Here is a tiny trained network, its code and every weight. The questions are about switching its units off for an input and a target symbol, where a switched-off unit gives its printed mean instead of its output.

import numpy as np


def w(rows, s, z=0):
    codes = np.array(rows[::2]) - 128.0
    scale = np.full(codes.shape[1], s)
    scale[-1] = z or s
    return codes * scale


def norm(h):
    return h / np.sqrt((h * h).mean(-1, keepdims=True) + 1e-5)


def f(y):
    return y / 2 * (1 + np.tanh(0.7978845608 * (y + 0.044715 * y**3)))


def softmax(a):
    e = np.exp(a - a.max(-1, keepdims=True))
    return e / e.sum(-1, keepdims=True)


def log_softmax(a):
    a = a - a.max(-1, keepdims=True)
    return a - np.log(np.exp(a).sum(-1, keepdims=True))


def net(x, mask):
    ids = ['αγδζθλμξσφω'.index(c) for c in x.split()]
    T = len(ids)
    res = E[ids] + P[:T]
    u = 0
    for l in range(2):
        r = norm(res)
        for j in range(3):
            rows = slice(3 * j, 3 * j + 3)
            q, k, v = (r @ M[l][rows].T for M in (Q, K, V))
            z = softmax(np.where(np.tri(T) > 0, q @ k.T / 3**0.5, -1e9)) @ v
            o = O[l][rows]
            res = res + np.where(mask[u + j], z, o[:, -1]) @ o[:, :-1]
        u += 3
        y = f(norm(res) @ A[l][:, :-1].T + A[l][:, -1])
        res = res + np.where(mask[u : u + 16], y, B[l][:, -1]) @ B[l][:, :-1]
        u += 16
    return log_softmax(norm(res)[-1] @ U[:, :-1].T + U[:, -1])


Q, K, V, O, A, B = {}, {}, {}, {}, {}, {}
E = w([
[209,108,183],'α',
[93,106,149],'γ',
[18,130,95],'δ',
[108,171,168],'ζ',
[145,156,83],'θ',
[85,93,165],'λ',
[118,91,6],'μ',
[167,193,122],'ξ',
[64,34,103],'σ',
[147,158,81],'φ',
[123,93,120],'ω',
],0.024)
P = w([
[2,251,150],'0',
[131,240,151],'1',
[137,239,160],'2',
[141,220,158],'3',
[139,215,147],'4',
[145,200,146],'5',
[171,195,143],'6',
[184,187,145],'7',
[184,193,138],'8',
[160,184,140],'9',
[179,182,139],'10',
[146,187,158],'11',
[147,180,145],'12',
],0.0034)
Q[0] = w([
[111,121,152],'L0H0',
[108,144,118],'L0H0',
[148,122,122],'L0H0',
[117,204,254],'L0H1',
[155,136,150],'L0H1',
[168,135,164],'L0H1',
[96,127,128],'L0H2',
[62,180,191],'L0H2',
[253,99,68],'L0H2',
],0.026)
K[0] = w([
[148,93,122],'L0H0',
[135,127,157],'L0H0',
[117,144,114],'L0H0',
[166,213,254],'L0H1',
[168,130,175],'L0H1',
[168,113,151],'L0H1',
[116,189,166],'L0H2',
[111,184,240],'L0H2',
[157,51,20],'L0H2',
],0.021)
V[0] = w([
[117,157,177],'L0H0',
[137,50,79],'L0H0',
[146,131,185],'L0H0',
[127,124,143],'L0H1',
[141,160,7],'L0H1',
[135,62,149],'L0H1',
[128,134,129],'L0H2',
[130,77,115],'L0H2',
[129,164,138],'L0H2',
],0.011)
O[0] = w([
[112,158,133,146],'L0H0',
[98,80,133,72],'L0H0',
[77,144,110,99],'L0H0',
[138,123,129,113],'L0H1',
[2,147,118,252],'L0H1',
[137,39,153,39],'L0H1',
[118,129,129,124],'L0H2',
[210,109,119,165],'L0H2',
[75,140,134,98],'L0H2',
],0.0094,0.0031)
A[0] = w([
[158,147,163,101],'L0N0',
[83,57,165,150],'L0N1',
[117,77,20,188],'L0N2',
[144,4,144,202],'L0N3',
[101,103,79,169],'L0N4',
[63,150,71,162],'L0N5',
[123,159,119,140],'L0N6',
[218,93,50,90],'L0N7',
[145,129,140,100],'L0N8',
[72,122,162,146],'L0N9',
[180,120,150,95],'L0N10',
[55,101,137,5],'L0N11',
[114,157,132,92],'L0N12',
[189,60,68,88],'L0N13',
[124,131,129,90],'L0N14',
[141,131,105,154],'L0N15',
],0.017,0.0032)
B[0] = w([
[151,97,153,149],'L0N0',
[168,199,135,205],'L0N1',
[46,106,168,210],'L0N2',
[254,107,194,212],'L0N3',
[117,146,159,176],'L0N4',
[144,203,145,253],'L0N5',
[136,150,162,165],'L0N6',
[160,216,166,193],'L0N7',
[139,118,131,125],'L0N8',
[158,168,154,193],'L0N9',
[152,98,134,154],'L0N10',
[90,188,144,189],'L0N11',
[130,137,156,150],'L0N12',
[93,206,131,173],'L0N13',
[127,128,125,123],'L0N14',
[120,149,134,142],'L0N15',
],0.028,0.0072)
Q[1] = w([
[131,88,137],'L1H0',
[88,139,113],'L1H0',
[255,196,157],'L1H0',
[187,69,87],'L1H1',
[140,159,80],'L1H1',
[109,160,129],'L1H1',
[122,88,54],'L1H2',
[158,152,73],'L1H2',
[114,33,69],'L1H2',
],0.037)
K[1] = w([
[199,164,115],'L1H0',
[105,126,101],'L1H0',
[20,41,254],'L1H0',
[253,192,54],'L1H1',
[57,77,46],'L1H1',
[59,88,132],'L1H1',
[93,41,36],'L1H2',
[156,131,44],'L1H2',
[22,32,82],'L1H2',
],0.021)
V[1] = w([
[151,162,107],'L1H0',
[235,192,54],'L1H0',
[103,193,130],'L1H0',
[210,171,66],'L1H1',
[190,176,62],'L1H1',
[172,174,67],'L1H1',
[74,60,182],'L1H2',
[174,148,182],'L1H2',
[61,88,249],'L1H2',
],0.019)
O[1] = w([
[150,144,123,146],'L1H0',
[250,150,125,110],'L1H0',
[129,175,99,224],'L1H0',
[183,66,128,101],'L1H1',
[179,105,136,114],'L1H1',
[171,127,139,124],'L1H1',
[139,102,159,20],'L1H2',
[104,179,154,248],'L1H2',
[75,94,219,102],'L1H2',
],0.024,0.015)
A[1] = w([
[124,126,133,86],'L1N0',
[104,187,93,163],'L1N1',
[178,119,123,184],'L1N2',
[54,134,138,138],'L1N3',
[129,141,141,117],'L1N4',
[142,110,116,47],'L1N5',
[91,190,183,196],'L1N6',
[126,128,128,86],'L1N7',
[165,54,98,76],'L1N8',
[176,91,157,174],'L1N9',
[173,124,2,86],'L1N10',
[115,90,126,124],'L1N11',
[198,132,176,184],'L1N12',
[147,108,59,4],'L1N13',
[106,95,120,125],'L1N14',
[106,114,125,73],'L1N15',
],0.025,0.0029)
B[1] = w([
[141,142,118,124],'L1N0',
[67,38,144,225],'L1N1',
[60,162,98,150],'L1N2',
[123,197,37,175],'L1N3',
[128,115,120,143],'L1N4',
[133,121,167,121],'L1N5',
[177,23,81,249],'L1N6',
[135,140,128,125],'L1N7',
[229,3,216,128],'L1N8',
[27,179,67,144],'L1N9',
[201,206,10,146],'L1N10',
[165,127,165,121],'L1N11',
[6,92,92,183],'L1N12',
[159,200,111,125],'L1N13',
[133,157,191,122],'L1N14',
[103,166,139,123],'L1N15',
],0.023,0.019)
U = w([
[7,138,132,54],'α',
[65,107,123,153],'γ',
[65,163,107,35],'δ',
[117,32,88,255],'ζ',
[134,93,99,57],'θ',
[200,79,157,239],'λ',
[139,124,138,29],'μ',
[204,182,18,168],'ξ',
[82,140,250,195],'σ',
[142,104,111,55],'φ',
[154,243,218,131],'ω',
],0.012,0.0043)

Each question gives the input, a string of symbols that net reads in full, and the target symbol t.
The units are the heads (3 rows each of Q, K, V and O) and the neurons (one row each of A and B). Each row of codes is followed by its name. A weight is (code - 128) times the scale printed after its matrix; where a second scale follows, it is the last column's (O, A, B and U).
mask holds one flag per unit, layer by layer, with each layer's heads first. A switched-off unit (its flag False) gives its mean, the last column of its rows in O or B, instead of its output. The means were averaged over made-up inputs and are rounded, as every weight is.
A unit's drop is (log p(t) with every unit on - log p(t) with that unit switched off) / (log p(t) with every unit on - log p(t) with every unit switched off).
The circuit of an input: a set's keep is (log p(t) with only the set's units on - log p(t) with every unit switched off) / (log p(t) with every unit on - log p(t) with every unit switched off). Starting from the 12 units with the biggest drops (on a tie, the unit counted first), units are removed one at a time, each time the one whose removal leaves the highest keep (on an exact tie, the one counted first), for as long as the keep stays at least 0.8.
units of the circuit, in order: the units of the circuit, biggest drop first
most important unit: the unit with the biggest drop
top k neurons: the k neurons with the biggest drops, biggest first
k most important neurons of layer l: the k neurons of layer l with the biggest drops, biggest first
which heads matter: for each layer, one digit per head in row order, 1 if its drop is at least 0.15 and else 0, layers parted by /
input ω ξ ω λ, target ω: units of the circuit, in order -> (L0N1 L1N3 L1H0)
input δ λ δ ξ ξ λ ζ λ, target ζ: which heads matter -> 011 / 011
input ξ φ δ δ ξ λ σ ω λ θ α, target ω: units of the circuit, in order -> (L0N7 L0H1)
input δ θ ξ θ λ, target ξ: most important unit -> L0N2
input λ λ θ ζ σ θ φ, target σ: which heads matter -> 010 / 111
input λ λ λ, target λ: 3 most important neurons of layer 0 -> (L0N3 L0N2 L0N11)
input θ ξ δ ξ θ λ σ ξ ξ ξ λ ω ζ, target ζ: which heads matter -> 011 / 000
input ξ ζ λ φ, target ζ: which heads matter -> 011 / 011
input ω ω λ σ λ, target σ: units of the circuit, in order -> (L1H2 L0H1 L1N9)
input φ ξ ω γ, target ω: 2 most important neurons of layer 1 -> (L1N3 L1N10)
input α γ ω θ, target ω: units of the circuit, in order -> (L0N7 L0H1 L1N3)
input σ ζ λ, target ζ: 4 most important neurons of layer 0 -> (L0N2 L0N3 L0N5 L0N4)
input ξ λ ζ γ, target ζ: which heads matter -> 010 / 000
input ω σ ω λ, target ω: which heads matter -> 100 / 100
input θ ξ ζ φ θ, target ζ: top 3 neurons -> (L0N1 L1N6 L0N7)
input θ ξ ξ θ φ σ γ, target σ: top 4 neurons -> (L0N1 L0N3 L0N9 L0N5)
input λ σ ζ λ γ, target ζ: which heads matter -> 011 / 000
input ω σ θ, target σ: top 2 neurons -> (L0N7 L0N2)
input ω θ ξ α ξ γ, target ξ: top neuron -> (L0N2)
input ξ α ξ ξ ω ζ λ λ ξ λ, target ξ: 3 most important neurons of layer 0 -> (L0N2 L0N3 L0N4)
input ξ γ θ γ σ ω α φ, target ω: 2 most important neurons of layer 0 -> (L0N7 L0N13)
input λ ω ω σ, target σ: which heads matter -> 000 / 001
input λ ξ α, target ξ: 2 most important neurons of layer 0 -> (L0N2 L0N11)
